Here is a tiny trained network, its code and every weight. The questions are about switching its units off for an input and a class, where a switched-off unit gives its printed mean instead of its output.

import numpy as np


def w(rows, s, z=0):
    codes = np.array(rows[::2]) - 128.0
    scale = np.full(codes.shape[1], s)
    scale[-1] = z or s
    return codes * scale


def f(y):
    return y / 2 * (1 + np.tanh(0.7978845608 * (y + 0.044715 * y**3)))


def log_softmax(a):
    a = a - a.max(-1, keepdims=True)
    return a - np.log(np.exp(a).sum(-1, keepdims=True))


def net(x, mask):
    res = np.array(x, float).reshape(1, 7) / 4 @ E
    y = f(res @ A[0][:, :-1].T + A[0][:, -1])
    res = res + np.where(mask, y, B[0][:, -1]) @ B[0][:, :-1]
    return log_softmax(res[-1] @ U[:, :-1].T + U[:, -1])


A, B = {}, {}
E = w([
[209,252,57,165,117],'x0',
[159,217,73,114,137],'x1',
[107,117,89,4,128],'x2',
[174,129,96,117,11],'x3',
[189,66,141,111,227],'x4',
[220,47,138,107,59],'x5',
[67,92,10,239,104],'x6',
],0.0043)
A[0] = w([
[95,102,123,162,107,101],'n1',
[127,154,123,153,134,120],'n2',
[218,136,107,145,101,155],'n3',
[152,133,208,122,100,206],'n4',
[210,149,124,150,56,197],'n5',
[134,103,109,28,124,162],'n6',
[122,121,118,107,117,88],'n7',
[125,127,130,134,130,50],'n8',
[126,102,82,123,96,112],'n9',
[58,129,147,127,142,155],'n10',
[144,7,204,115,138,203],'n11',
[130,138,139,119,128,124],'n12',
[108,150,152,93,92,216],'n13',
[127,119,116,123,120,78],'n14',
[145,73,158,126,158,177],'n15',
[105,119,114,219,117,95],'n16',
[85,136,148,167,105,146],'n17',
[127,139,138,129,201,82],'n18',
[134,116,84,150,120,156],'n19',
[135,125,127,133,138,158],'n20',
[130,133,127,138,134,107],'n21',
[119,141,194,98,86,217],'n22',
[126,138,143,155,152,150],'n23',
[145,187,88,146,131,182],'n24',
[145,146,115,145,177,172],'n25',
[126,125,128,108,123,78],'n26',
[123,103,90,76,92,88],'n27',
[131,116,100,114,112,85],'n28',
[153,143,168,58,177,250],'n29',
],0.015,0.0026)
B[0] = w([
[123,120,157,80,99,149],'n1',
[154,100,110,150,112,138],'n2',
[144,106,88,130,195,194],'n3',
[135,131,160,137,189,183],'n4',
[143,123,58,105,209,215],'n5',
[76,174,134,193,73,204],'n6',
[138,147,118,139,105,129],'n7',
[183,128,124,127,97,117],'n8',
[79,104,98,110,111,156],'n9',
[129,120,153,84,188,171],'n10',
[135,57,168,252,167,254],'n11',
[166,140,136,135,119,130],'n12',
[91,183,130,141,171,166],'n13',
[139,130,118,129,108,124],'n14',
[159,90,136,173,149,178],'n15',
[98,95,134,71,61,177],'n16',
[104,83,177,89,144,153],'n17',
[153,147,82,121,155,163],'n18',
[91,79,108,111,125,157],'n19',
[123,120,122,129,137,134],'n20',
[153,121,118,134,116,125],'n21',
[141,180,156,144,172,183],'n22',
[90,104,102,131,147,142],'n23',
[115,87,93,197,143,185],'n24',
[93,136,86,165,167,159],'n25',
[167,148,129,140,95,126],'n26',
[108,151,81,157,91,162],'n27',
[134,125,105,139,105,134],'n28',
[118,203,203,141,178,225],'n29',
],0.031,0.0078)
U = w([
[154,136,161,164,198,242],'0',
[99,213,182,138,97,22],'1',
[254,161,148,107,62,5],'2',
[94,86,139,175,69,140],'3',
[117,130,53,107,122,140],'4',
[110,116,171,36,78,37],'5',
],0.0063,0.0013)

Each question gives the input, the list of numbers given to net, and the class t.
The units are the neurons (one row each of A and B). Each row of codes is followed by its name. A weight is (code - 128) times the scale printed after its matrix; where a second scale follows, it is the last column's (A, B and U).
mask holds one flag per neuron, in row order. A switched-off neuron (its flag False) gives its mean, the last column of its row in B, instead of its output. The means were averaged over made-up inputs and are rounded, as every weight is.
A unit's drop is (log p(t) with every unit on - log p(t) with that unit switched off) / (log p(t) with every unit on - log p(t) with every unit switched off).
The circuit of an input: a set's keep is (log p(t) with only the set's units on - log p(t) with every unit switched off) / (log p(t) with every unit on - log p(t) with every unit switched off). Starting from the 12 units with the biggest drops (on a tie, the unit counted first), units are removed one at a time, each time the one whose removal leaves the highest keep (on an exact tie, the one counted first), for as long as the keep stays at least 0.8.
circuit, biggest first: the units of the circuit, biggest drop first
top k neurons: the k neurons with the biggest drops, biggest first
drop when u is switched off: that unit's drop, to one decimal
input [-7,4,3,4,3,-8,0], class 1: circuit, biggest first	(n11, n5, n3)
input [3,-6,-6,5,2,-4,4], class 3: circuit, biggest first	(n29)
input [2,0,4,4,1,0,-8], class 1: top 2 neurons	(n6, n11)
input [-7,-7,1,-3,-2,-1,6], class 3: top 4 neurons	(n11, n29, n16, n5)
input [6,2,-2,-1,-1,-2,2], class 4: circuit, biggest first	(n11, n29)
input [0,-5,-5,3,-8,8,7], class 5: top 3 neurons	(n16, n1, n17)
input [-2,2,-5,4,-1,4,7], class 5: circuit, biggest first	(n16, n11)
input [-8,2,4,2,-6,-1,-4], class 1: top 2 neurons	(n6, n5)
input [-7,8,4,6,-3,6,-2], class 1: top 2 neurons	(n6, n27)
input [8,2,6,-2,-6,-3,5], class 4: top 2 neurons	(n11, n6)
input [3,3,4,-1,7,-3,-5], class 1: drop when n11 is switched off	0.3
input [-8,5,8,1,-3,-8,5], class 5: drop when n11 is switched off	0.3
input [5,-5,8,0,0,-1,1], class 1: drop when n11 is switched off	0.2
